What each symbol does to the states:
%: Zuv->Kom, Tur->Vub, Pev->Ket, Lel->Pev, Gam->Ruk, Gor->Dut, Pul->Fos, Tuz->Zun, Bod->Lek, Rek->Lis, Von->Bod, Fos->Moz, Los->Gem, Sol->Kel, Lem->Meb, Tam->Reg, Gim->Vaz, Dut->Tuz, Sis->Vud, Zap->Riz, Sas->Mas, Vub->Vib, Zun->Bul, Moz->Zoz, Ges->Dev, Par->Peg, Gol->Diz, Zan->Fef, Biv->Von, Sen->Guz, Gan->Tam, Git->Tig, Fuv->Zuv, Gal->Dus, Sev->Lel, Zep->Lop, Peg->Nez, Das->Zov, Nim->Nog, Tar->Ror, Zoz->Zan, Bim->Fis, Vib->Gam, Gem->Dig, Zov->Buf, Nez->Zap, Muk->Git, Sus->Par, Ven->Sev, Mok->Vod, Ren->Rad, Nor->Rul, Des->Rek, Muv->Nos, Fef->Ges, Rak->Sis, Vud->Bav, Riz->Tur, Mas->Tib, Kel->Ziz, Reg->Baz, Gad->Muv, Vel->Lem, Mes->Lus, Bul->Gom, Mut->Vol, Fas->Muk, Ded->Zut, Vaz->Tes, Ruk->Nor, Bok->Rak, Vok->Mut, Nog->Gol, Lop->Pid, Tib->Giz, Rul->Duv, Baz->Tik, Gom->Mes, Kom->Lev, Buf->Gur, Lat->Vok, Rad->Gim, Pid->Tem, Lis->Das, Bav->Geb, Guz->Fuv, Ket->Seg, Lek->Nim, Puz->Gal, Rom->Vel, Fab->Mok, Meb->Biv, Gur->Gan, Dig->Rom, Lev->Feg, Tes->Gor, Tem->Fab, Giz->Sus, Feg->Los, Dev->Sol, Diz->Gad, Seg->Fas, Tik->Lur, Lus->Pul, Dus->Sov, Duv->Ven, Geb->Zep, Lur->Lat, Sov->Ren, Ziz->Ded, Zut->Rig, Tig->Tar, Ror->Bim, Vol->Sas, Rig->Des, Nos->Puz, Vod->Sen, Fis->Bok
!: Zuv->Guz, Tur->Zap, Pev->Sev, Lel->Ven, Gam->Vub, Gor->Vaz, Pul->Mes, Tuz->Gor, Bod->Biv, Rek->Rig, Von->Meb, Fos->Lus, Los->Lev, Sol->Ges, Lem->Rom, Tam->Gur, Gim->Ren, Dut->Tes, Sis->Bok, Zap->Peg, Sas->Mut, Vub->Riz, Zun->Dut, Moz->Pul, Ges->Zan, Par->Giz, Gol->Nim, Zan->Moz, Biv->Lem, Sen->Mok, Gan->Buf, Git->Fas, Fuv->Sen, Gal->Nos, Sev->Duv, Zep->Bav, Peg->Sus, Das->Rek, Nim->Bod, Tar->Git, Zoz->Fos, Bim->Tar, Vib->Tur, Gem->Feg, Zov->Lis, Nez->Par, Muk->Seg, Sus->Tib, Ven->Rul, Mok->Tem, Ren->Dus, Nor->Gam, Des->Zut, Muv->Diz, Fef->Zoz, Rak->Fis, Vud->Rak, Riz->Nez, Mas->Vol, Kel->Dev, Reg->Gan, Gad->Gol, Vel->Dig, Mes->Bul, Bul->Tuz, Mut->Lat, Fas->Ket, Ded->Kel, Vaz->Rad, Ruk->Vib, Bok->Bim, Vok->Lur, Nog->Lek, Lop->Geb, Tib->Sas, Rul->Ruk, Baz->Tam, Gom->Zun, Kom->Fuv, Buf->Das, Lat->Tik, Rad->Sov, Pid->Zep, Lis->Des, Bav->Sis, Guz->Vod, Ket->Lel, Lek->Von, Puz->Muv, Rom->Gem, Fab->Pid, Meb->Vel, Gur->Zov, Dig->Los, Lev->Zuv, Tes->Gim, Tem->Lop, Giz->Mas, Feg->Kom, Dev->Fef, Diz->Nog, Seg->Pev, Tik->Reg, Lus->Gom, Dus->Puz, Duv->Nor, Geb->Vud, Lur->Baz, Sov->Gal, Ziz->Sol, Zut->Ziz, Tig->Muk, Ror->Tig, Vol->Vok, Rig->Ded, Nos->Gad, Vod->Fab, Fis->Ror
^: Zuv->Fuv, Tur->Riz, Pev->Lel, Lel->Sev, Gam->Vib, Gor->Tes, Pul->Lus, Tuz->Dut, Bod->Von, Rek->Des, Von->Biv, Fos->Pul, Los->Feg, Sol->Dev, Lem->Vel, Tam->Gan, Gim->Rad, Dut->Gor, Sis->Rak, Zap->Nez, Sas->Vol, Vub->Tur, Zun->Tuz, Moz->Fos, Ges->Fef, Par->Sus, Gol->Nog, Zan->Zoz, Biv->Meb, Sen->Vod, Gan->Gur, Git->Muk, Fuv->Guz, Gal->Puz, Sev->Ven, Zep->Geb, Peg->Par, Das->Lis, Nim->Lek, Tar->Tig, Zoz->Moz, Bim->Ror, Vib->Vub, Gem->Los, Zov->Das, Nez->Peg, Muk->Fas, Sus->Giz, Ven->Duv, Mok->Fab, Ren->Sov, Nor->Ruk, Des->Rig, Muv->Gad, Fef->Zan, Rak->Bok, Vud->Sis, Riz->Zap, Mas->Sas, Kel->Sol, Reg->Tam, Gad->Diz, Vel->Rom, Mes->Gom, Bul->Zun, Mut->Vok, Fas->Seg, Ded->Ziz, Vaz->Gim, Ruk->Gam, Bok->Fis, Vok->Lat, Nog->Nim, Lop->Zep, Tib->Mas, Rul->Nor, Baz->Reg, Gom->Bul, Kom->Zuv, Buf->Zov, Lat->Lur, Rad->Ren, Pid->Lop, Lis->Rek, Bav->Vud, Guz->Sen, Ket->Pev, Lek->Bod, Puz->Nos, Rom->Dig, Fab->Tem, Meb->Lem, Gur->Buf, Dig->Gem, Lev->Kom, Tes->Vaz, Tem->Pid, Giz->Tib, Feg->Lev, Dev->Ges, Diz->Gol, Seg->Ket, Tik->Baz, Lus->Mes, Dus->Gal, Duv->Rul, Geb->Bav, Lur->Tik, Sov->Dus, Ziz->Kel, Zut->Ded, Tig->Git, Ror->Tar, Vol->Mut, Rig->Zut, Nos->Muv, Vod->Mok, Fis->Bim
&: Zuv->Mok, Tur->Par, Pev->Rul, Lel->Nor, Gam->Zap, Gor->Ren, Pul->Zun, Tuz->Gim, Bod->Vel, Rek->Ziz, Von->Rom, Fos->Bul, Los->Fuv, Sol->Zoz, Lem->Los, Tam->Das, Gim->Gal, Dut->Rad, Sis->Ror, Zap->Giz, Sas->Lur, Vub->Peg, Zun->Vaz, Moz->Gom, Ges->Fos, Par->Sas, Gol->Von, Zan->Lus, Biv->Dig, Sen->Pid, Gan->Lis, Git->Pev, Fuv->Fab, Gal->Diz, Sev->Ruk, Zep->Rak, Peg->Mas, Das->Zut, Nim->Meb, Tar->Seg, Zoz->Mes, Bim->Muk, Vib->Nez, Gem->Zuv, Zov->Rig, Nez->Tib, Muk->Lel, Sus->Vol, Ven->Gam, Mok->Zep, Ren->Nos, Nor->Tur, Des->Kel, Muv->Nim, Fef->Pul, Rak->Tar, Vud->Bim, Riz->Sus, Mas->Lat, Kel->Zan, Reg->Zov, Gad->Lek, Vel->Feg, Mes->Dut, Bul->Tes, Mut->Baz, Fas->Sev, Ded->Ges, Vaz->Dus, Ruk->Riz, Bok->Tig, Vok->Reg, Nog->Biv, Lop->Sis, Tib->Vok, Rul->Vub, Baz->Buf, Gom->Gor, Kom->Vod, Buf->Des, Lat->Tam, Rad->Puz, Pid->Vud, Lis->Ded, Bav->Fis, Guz->Tem, Ket->Duv, Lek->Lem, Puz->Gol, Rom->Lev, Fab->Geb, Meb->Gem, Gur->Rek, Dig->Kom, Lev->Sen, Tes->Sov, Tem->Bav, Giz->Mut, Feg->Guz, Dev->Moz, Diz->Bod, Seg->Ven, Tik->Gur, Lus->Tuz, Dus->Gad, Duv->Vib, Geb->Bok, Lur->Gan, Sov->Muv, Ziz->Fef, Zut->Dev, Tig->Ket, Ror->Fas, Vol->Tik, Rig->Sol, Nos->Nog, Vod->Lop, Fis->Git
$: Zuv->Vel, Tur->Ven, Pev->Ror, Lel->Tar, Gam->Pev, Gor->Pul, Pul->Sol, Tuz->Moz, Bod->Nos, Rek->Reg, Von->Muv, Fos->Kel, Los->Von, Sol->Lis, Lem->Gol, Tam->Vol, Gim->Gom, Dut->Fos, Sis->Fab, Zap->Rul, Sas->Zap, Vub->Sev, Zun->Zoz, Moz->Ziz, Ges->Des, Par->Gam, Gol->Sov, Zan->Zut, Biv->Gad, Sen->Gem, Gan->Mut, Git->Sis, Fuv->Rom, Gal->Gor, Sev->Tig, Zep->Guz, Peg->Ruk, Das->Tik, Nim->Gal, Tar->Bav, Zoz->Ded, Bim->Zep, Vib->Lel, Gem->Bod, Zov->Lur, Nez->Nor, Muk->Rak, Sus->Vib, Ven->Git, Mok->Feg, Ren->Zun, Nor->Seg, Des->Tam, Muv->Gim, Fef->Rig, Rak->Tem, Vud->Mok, Riz->Duv, Mas->Riz, Kel->Das, Reg->Sas, Gad->Rad, Vel->Nog, Mes->Ges, Bul->Zan, Mut->Peg, Fas->Bok, Ded->Buf, Vaz->Mes, Ruk->Ket, Bok->Pid, Vok->Par, Nog->Dus, Lop->Fuv, Tib->Tur, Rul->Fas, Baz->Mas, Gom->Fef, Kom->Lem, Buf->Lat, Lat->Sus, Rad->Bul, Pid->Zuv, Lis->Baz, Bav->Vod, Guz->Dig, Ket->Bim, Lek->Puz, Puz->Tes, Rom->Nim, Fab->Lev, Meb->Diz, Gur->Vok, Dig->Lek, Lev->Meb, Tes->Lus, Tem->Kom, Giz->Vub, Feg->Biv, Dev->Rek, Diz->Ren, Seg->Fis, Tik->Tib, Lus->Dev, Dus->Dut, Duv->Muk, Geb->Sen, Lur->Giz, Sov->Tuz, Ziz->Zov, Zut->Gur, Tig->Vud, Ror->Geb, Vol->Nez, Rig->Gan, Nos->Vaz, Vod->Los, Fis->Lop

The rows follow the links: the fewer symbols apart two states are, the more alike their rows tend to be.

Rows of some states; one shown again gets a slightly different row:
Sol [  26  149   20  215 -162   45  162  -85 -207    7 -133  -68 -175  112 -130    6  112   14  -65   -4 -160   -1   66  156  -81 -260  -12   27  144   26   79  -57  -49  -33   38  -36 -229    8 -114   33 -208  264  -93   22  -33  -63  -23  108 -185  -40 -166  123  138  -52 -131   30  -96]
Rak [-108  -54   27  -77   74   72 -112   81  177 -178  215   -1  -31  -83   64  -45  -57   92  -12  -29   47  -31 -193  -23   27  211 -219  -40  -76   12  -77  127   36   34   61  -50  214  -13  143  -31  178 -199  130  208  -29  199  -92   -4  280  -60  165  -64 -187  105   97   57  -72]
Ded [ 129  206   43  136 -156   46  165 -110 -189   18 -147  -91 -102   96  -80   13  138  -65    2    6 -137  -36   28  125 -124 -279   23   30  134   -2   89  -37  -39  -49   -7  -26 -217   17 -142   25 -186  237 -127  -11  -85  -59   -5   38 -240  -90 -171  133  115  -77 -154  -18 -105]
Duv [ 179  155  -27 -295  140   46  -48   43   83  -72   51   11  170 -118   93  -65  136 -182  185   40  104  -38 -275 -177  -68   37   39  -83  -49  -93   62  149   78  -22 -112  -48  200   22  -62   -7  153 -166  105   26 -209   58  -38 -146   23 -186   61  -15 -157   27   35  -67  -91]
Gom [-116  -99  -54  191  -45 -120   61    2 -157  172 -163   80  -64  109 -147   30  -42   67 -114   -8  -42  121  284   50  101 -112  180   28   59   43   38 -181  -35  -22   44   63 -202   13  -23   42 -185  184  -40 -158  155 -179   72  123 -120  205 -112   30  204  -33  -22   27  140]
Ges [ -40  111    7  254 -143   20  158  -62 -222   25 -127  -28 -190  127 -169    2   96   55  -97  -14 -147   41  113  158  -42 -247    0   14  143   42   77  -74  -44  -36   69  -33 -242   17  -90   39 -222  266  -55   15    5  -72  -26  141 -150    9 -165  121  141  -29 -123   45  -66]
Zov [ 212  254  -31  -64  -17    2  130  -50 -181   70 -184   -7   61   26  -61  -26  211 -190  122   41  -28   20  -37  -41 -105 -272  178  -32   96  -65  160   -8   15  -68  -95  -26 -113   34 -191   36 -127  147  -40 -114 -159 -132   20  -30 -267 -105 -156  100   89  -75 -113  -73  -64]
Puz [  -2 -193   96  211 -198  -38   22 -140   39   80  -24 -123  -58   93  105  156 -216   96 -140  -23  -96  -97  268  198  -24   33  -73  168  -21   50 -140 -128 -123   43   14  101 -176  -37   44  -33  -90   91 -280  -71  192  -22   93   -9 -100  119  -10  -29  137 -112  -55  -27   85]
Zep [  -8 -115   95  -64  -22   73 -119  -13  236 -140  211 -102   10  -72  189   54 -151   76  -16  -24   23 -137 -124   45  -44  246 -247   65 -100    2 -159   96  -23   71   12   -2  171  -33  138  -63  181 -210  -47  157   25  213  -31  -92  188  -75  175  -83 -165   20   62   -2  -50]
Rig [ 173  221   24   84 -136   39  166 -107 -186   32 -158  -92  -41   72  -50    9  155 -110   33   22 -115  -35   10   89 -141 -285   55   24  118  -19  108  -13  -29  -50  -39  -31 -195   10 -175   28 -163  220 -127  -47 -119  -72   12   -3 -270 -110 -170  126  109  -87 -146  -49 -111]
Das [ 219  246  -20  -34  -46   10  136  -67 -178   74 -177  -35   46   42  -58  -17  206 -177  106   43  -43   -5  -27  -20 -114 -280  166  -23   97  -58  138    1    5  -63  -95  -20 -127   27 -189   26 -137  162  -66 -101 -150 -117   23  -37 -280 -109 -160  113   93  -77 -127  -72  -73]
Riz [ 154  285   18 -151   34  126   47    1  -12 -153   40  -52    7  -65    2  -97  213 -120  138    9   -6  -59 -317  -51 -137 -107 -104  -76   44  -65   94  172   71  -36  -36 -113  105   16  -89   -2   54  -30   96  154 -260  112 -106  -55    3 -258  -14   74 -144   34  -43  -11 -220]
Bok [-114  -43   15  -88  100   69 -119   91  173 -171  202   21  -33  -94   42  -62  -43   95   -9  -19   64  -10 -202  -47   28  214 -188  -59  -79    2  -71  123   49   43   53  -65  223   -6  128  -19  177 -203  164  199  -26  190  -97   -2  285  -59  147  -56 -184  116  102   56  -68]
Seg [  11   48  -79 -275  218    2 -102  118   98  -66   89  105  131 -132   20 -100   77  -87  127   27  158   48 -227 -213   49  126   40 -124  -71  -54   46  122  105   -5  -47  -53  252   17   24   -3  176 -215  226   43 -125   57  -55  -64  166  -63  107  -54 -173   94  113   -9   -9]
Des [ 193  227   14   49 -123   35  150 -107 -178   47 -171  -79  -27   69  -44    3  160 -126   56   23  -95  -33   -2   69 -142 -285   84   18  114  -29  104   -8  -25  -56  -58  -19 -183   16 -180   23 -162  209 -132  -62 -134  -85   12  -16 -283 -120 -164  122   97  -93 -148  -56 -100]
Bod [-225 -287   47  224  -99  -38  -61  -16   77   21   74  -11 -122   62   12   90 -239  218 -201  -46  -48    6  237  142  104  154 -108   88  -42   88 -149 -109  -74   59  113   62  -66  -26  161  -24  -13   15  -89   21  250   19   35   96  122  194   63  -66   57   -1   44   68  118]
Tur [ 180  279   20 -171   43  121   35   -4   -4 -145   32  -57   28  -65   25  -75  207 -137  151   19    2  -67 -323  -62 -143  -81  -89  -77   36  -71   91  168   58  -36  -55  -96  110   20  -97    0   72  -53   81  139 -257  118 -105  -82  -12 -269   -4   60 -155   27  -40  -29 -211]
Gan [ 165  258  -74 -116   65  -13  107    3 -190   75 -174   62   82    0  -97  -70  242 -193  139   46   16   71  -71 -119  -60 -247  223  -82   88  -67  195   15   54  -81  -94  -37  -56   40 -186   52  -92  121   63 -111 -181 -144    4  -12 -201  -79 -143   90   55  -24  -70  -59  -44]
Tem [  44 -164   97  -88  -26   37 -124  -44  258  -89  184 -109   68  -62  242   85 -192   36   -6  -18   33 -152  -52   33  -35  254 -202   92 -130    4 -177   68  -38   78  -24   51  147  -38  125  -67  180 -216 -115   72   72  168   19 -135  123  -32  173 -103 -119  -23   53  -38    3]
Gor [ -25 -158  -18  140  -85 -122   40  -55  -73  200 -143   20   22   95   -8   91 -127   21  -83    5  -31   36  329   62   63  -48  176   87   -2   31  -31 -183  -73   10  -20  113 -192   -3  -15   11 -131  133 -166 -226  190 -182  132   26 -168  202  -69  -16  205  -95  -30  -34  177]

Each walk starts at a row. The symbols on each line, taken left to right, move it on to the next state.
Answer with the state's row; about right is enough.
new walk
[ -68   76    2  264 -133   13  150  -47 -218   37 -128  -17 -189  116 -185   -5   80   74 -103  -20 -145   55  132  150  -15 -239    9   12  140   42   70  -93  -45  -34   80  -25 -234   13  -73   43 -226  278  -47   11   14  -83  -20  154 -131   37 -157  118  146  -27  -98   59  -37]
% ! ! ^ % ^ % ^ ! %
[-146  -44  -55  250  -70  -72   99    0 -200  112 -147   70 -140  114 -195    2   13   95 -120  -10  -80  117  230   84   80 -161  124   -5   95   48   57 -153  -29  -21   74   22 -220   11  -34   58 -200  226  -13  -83  111 -158   31  172  -98  166 -135   61  173   -8  -42   63   82]
& $ % & $ $
[ 203  243   11   29  -97   30  157  -99 -182   51 -171  -62    6   54  -48    7  181 -152   74   31  -81  -31  -11   38 -140 -283  112   -1  109  -38  123  -12  -16  -62  -69  -24 -169   23 -189   23 -147  189 -108  -75 -135 -104   13  -33 -288 -118 -169  117   98  -87 -144  -58  -87]
new walk
[-203 -274   55  237 -103  -38  -45  -30   71   11   66  -32 -127   79   22   95 -236  211 -192  -56  -58  -14  232  166   88  145 -126  103  -44   87 -149 -111  -82   60  106   63  -83  -34  156  -18  -33   14 -111   31  253   26   27   92  106  180   49  -61   75  -10   30   66  109]
% ! $ $ $ ! $
[ -95   61  -17  265 -123   -6  141  -37 -215   50 -134    2 -193  119 -193   -7   73   85 -118  -18 -130   78  160  142    0 -219   29    2  133   53   76 -106  -26  -37   84  -23 -242   17  -64   50 -220  264  -30   -2   45  -88  -12  168 -110   66 -159  110  155  -15  -97   68  -20]
^ $ & ! & ^
[-137  -94  -56  208  -53 -100   81   -6 -171  147 -150   78  -98  120 -164   17  -21   78 -112  -14  -45  130  272   58  105 -135  155   14   67   50   44 -173  -36  -24   57   40 -206   14  -25   43 -183  198  -29 -131  141 -180   59  139 -103  202 -123   35  197  -24  -31   41  134]
new walk
[-118   36  -21  266 -106  -17  133  -19 -218   59 -134   29 -182  120 -209   -3   64   91 -121  -21 -119   88  180  125   17 -204   50    3  124   54   71 -127  -31  -28   88  -21 -231   20  -55   48 -223  255  -24  -18   64 -110   -9  177 -107   92 -152   98  164   -8  -76   72    4]
^ ! % ! ^ & & % ! %
[  26 -173   45  148 -142  -86   25 -114  -10  163  -97  -65   20   90   76  136 -168   13  -90   -5  -60  -39  300  124    8  -17   81  146  -19   31  -89 -154 -109   28  -22  121 -192  -17    1  -24 -109  110 -259 -188  201 -126  131  -27 -182  154  -43  -31  176 -126  -49  -46  146]
% $ $ ^ ^ ^ ! & ^ $
[-132   12  -27  258  -90  -36  120  -15 -224   83 -138   38 -174  122 -212  -12   44   97 -127  -21 -109  105  201  113   49 -193   68   -4  119   46   68 -127  -27  -28   87    4 -231   20  -37   47 -211  252  -12  -44   84 -120    4  171  -94  112 -157   80  168   -7  -67   68   30]
new walk
[ -30 -193   98  224 -203  -27    3 -132   42   65   -8 -127  -73  102  103  150 -218  112 -147  -34 -103  -92  258  202  -19   46  -88  168  -24   70 -146 -122 -114   53   35   93 -160  -40   61  -35  -85   96 -263  -49  209   -2   86   -1  -89  123   -1  -24  126 -103  -62  -12   87]
% ^ ! ^ ^ $ & ^ !
[-142 -240   78  252 -172  -19  -17  -78   65   25   47  -82 -126   89   52  118 -234  184 -189  -48 -104  -55  244  207   25   93 -140  135  -30   89 -160 -112 -103   55   80   69 -135  -36  115  -32  -53   61 -186   12  230   22   52   49   25  147   33  -41   98  -44  -13   40   84]
^ $ % ^ ! ^ ^ & %
[-163 -249   78  252 -157  -25  -23  -63   60   14   59  -77 -133   85   44  106 -236  195 -194  -40  -88  -46  240  190   49  111 -144  128  -31   94 -161 -112  -99   64  101   70 -118  -33  132  -29  -46   49 -164   18  247   36   37   71   56  159   42  -53   88  -33    0   43   79]
new walk
[ -68    8  -62 -211  209   18 -111  144  113  -93  133  113   66 -113  -10 -107   45   -6   86    1  130   55 -215 -182   77  161  -10 -122  -66  -32   21  126   94    0    0  -58  251   14   69    0  176 -209  251   97  -85   84  -76  -17  243  -48  119  -63 -171  123  124   28  -22]
$ ^ ^ ^ ! %
[-121  -29  -17 -124  144   52 -116  123  143 -156  179   61   -5  -99    6  -85   -3   71   26  -11   85   26 -209  -88   64  192 -131  -85  -60   -5  -26  123   72   24   50  -70  235   -2  117   -9  179 -199  212  167  -33  159  -91    3  286  -46  145  -59 -194  128  121   65  -48]
$ ^ ! $ & & & ! % &
[  39   65  -70 -294  208    7  -98  121   94  -65   80   90  159 -125   43  -99   86 -102  154   18  150   34 -231 -226   26  108   62 -114  -72  -63   62  123   99  -15  -62  -44  243   22   11    2  183 -210  208   25 -139   48  -32  -79  136  -91   94  -52 -169   87   99  -20  -25]
new walk
[  51 -177   94  -88  -30   19 -133  -46  264  -55  172 -113   90  -67  262   90 -215   22   -7   -8   39 -149  -21   29  -36  268 -169  101 -137    4 -178   49  -42   77  -28   66  138  -41  120  -74  183 -209 -134   46   83  145   29 -150  107  -23  173 -115 -100  -30   60  -48   24]
% & ^ ^ ! & % !
[-104  -13  -46 -170  185   32 -113  138  127 -119  152   89   32 -112   -7 -100   23   42   47   -7  104   41 -214 -139   70  175  -77 -105  -63  -19   -7  115   87   19   24  -58  254   13   94   -8  179 -211  236  135  -61  120  -88   -2  267  -38  128  -60 -183  128  129   52  -28]
! & & $ % $ & $ ^
[ -64  -73   61  -58   32   90 -113   28  209 -174  218  -57  -22  -78  109   -8  -98   94  -17  -34   25  -81 -177   16    0  224 -261    4  -80    9 -113  119   11   52   50  -36  191  -32  142  -43  184 -197   63  211   -4  208  -80  -40  252  -83  173  -72 -185   76   79   43  -81]
new walk
[ 207  221    2 -250   87   76   -8    9   45 -102   40  -41  129 -103   92  -72  167 -184  183   29   61  -74 -299 -122 -122  -20  -26  -65  -15  -82   71  169   68  -29  -99  -67  165   10  -82   -7  125 -123   73   61 -243   90  -58 -132  -13 -228   31   15 -150   15   -7  -65 -152]
$ $ & ! & % % ^ ^
[ 159  142  -40 -308  162   30  -50   62   89  -61   59   26  182 -121   85  -78  124 -171  194   37  121  -20 -269 -192  -45   47   47  -91  -53  -94   67  147   86  -18 -110  -43  209   10  -50   -8  160 -184  130   11 -196   49  -39 -142   41 -165   67  -21 -159   30   43  -67  -69]
% % ! ! & $ ^ %
[ 138  126  -45 -308  179   21  -66   68   91  -57   53   52  178 -125   69  -84  111 -162  186   39  131   -4 -258 -205  -26   66   61  -95  -60  -81   62  148   86  -21  -99  -41  226    9  -46   -3  163 -193  150   21 -175   48  -36 -128   62 -152   75  -33 -160   47   57  -55  -62]
new walk
[ -78 -216   94  253 -196  -17    1 -103   55   39   18 -120 -101   96   83  134 -226  159 -173  -40 -105  -74  247  218   -4   68 -125  147  -21   73 -161 -116 -116   68   61   82 -158  -40   86  -34  -71   74 -241  -20  219   19   63   32  -35  128   16  -33  106  -79  -32   16   69]
% $ ^ % $ ^ ^ & $ !
[-103 -121  -50  181  -50 -118   64   -8 -150  183 -147   83  -38  108 -121   37  -57   55 -100   -4  -34  111  306   56   99  -99  190   38   48   45   23 -187  -43   -9   34   72 -203    9  -17   40 -170  178  -57 -186  165 -192   88  114 -119  211 -105   11  200  -39  -22   21  168]
% ! ^ & ! ! ! %
[  17 -191   87  199 -205  -44   19 -133   32   95  -48 -118  -39   98  104  153 -203   79 -126  -13  -97  -91  274  183  -34   20  -40  172  -21   59 -131 -130 -120   48    5  106 -175  -38   39  -35  -85   89 -281 -102  210  -48  101  -20 -132  120  -18  -23  147 -119  -59  -31   99]
new walk
[  32 -187   52  155 -162  -82   27 -130    0  148  -85  -83   13  102   84  146 -184   35  -97   -4  -62  -60  305  142   -4  -11   58  156  -24   38 -104 -157 -112   40  -22  126 -194  -29   13  -27 -102  112 -280 -159  194 -100  130  -19 -170  145  -35  -21  175 -131  -56  -53  133]
% $ ! $ ^ $
[  55  172   34  201 -169   43  169  -97 -198   11 -136  -76 -147  109 -109   16  118   -7  -45   -4 -156  -13   52  149  -98 -267   -3   26  137   12   73  -51  -40  -40   27  -33 -227    1 -128   34 -202  258 -111   14  -57  -50  -19   86 -205  -64 -174  133  125  -59 -142    9 -102]
$ $ ^ ! ! $ $ $
[ 213  240   19 -234   72  102   -3    9   42 -125   46  -46  105  -93   87  -64  168 -169  180   33   51  -76 -314 -110 -132  -42  -47  -75    3  -77   74  170   68  -23  -92  -77  148    9  -78   -6  104 -100   76   86 -253   95  -68 -131  -20 -247   21   31 -154   14  -22  -60 -166]
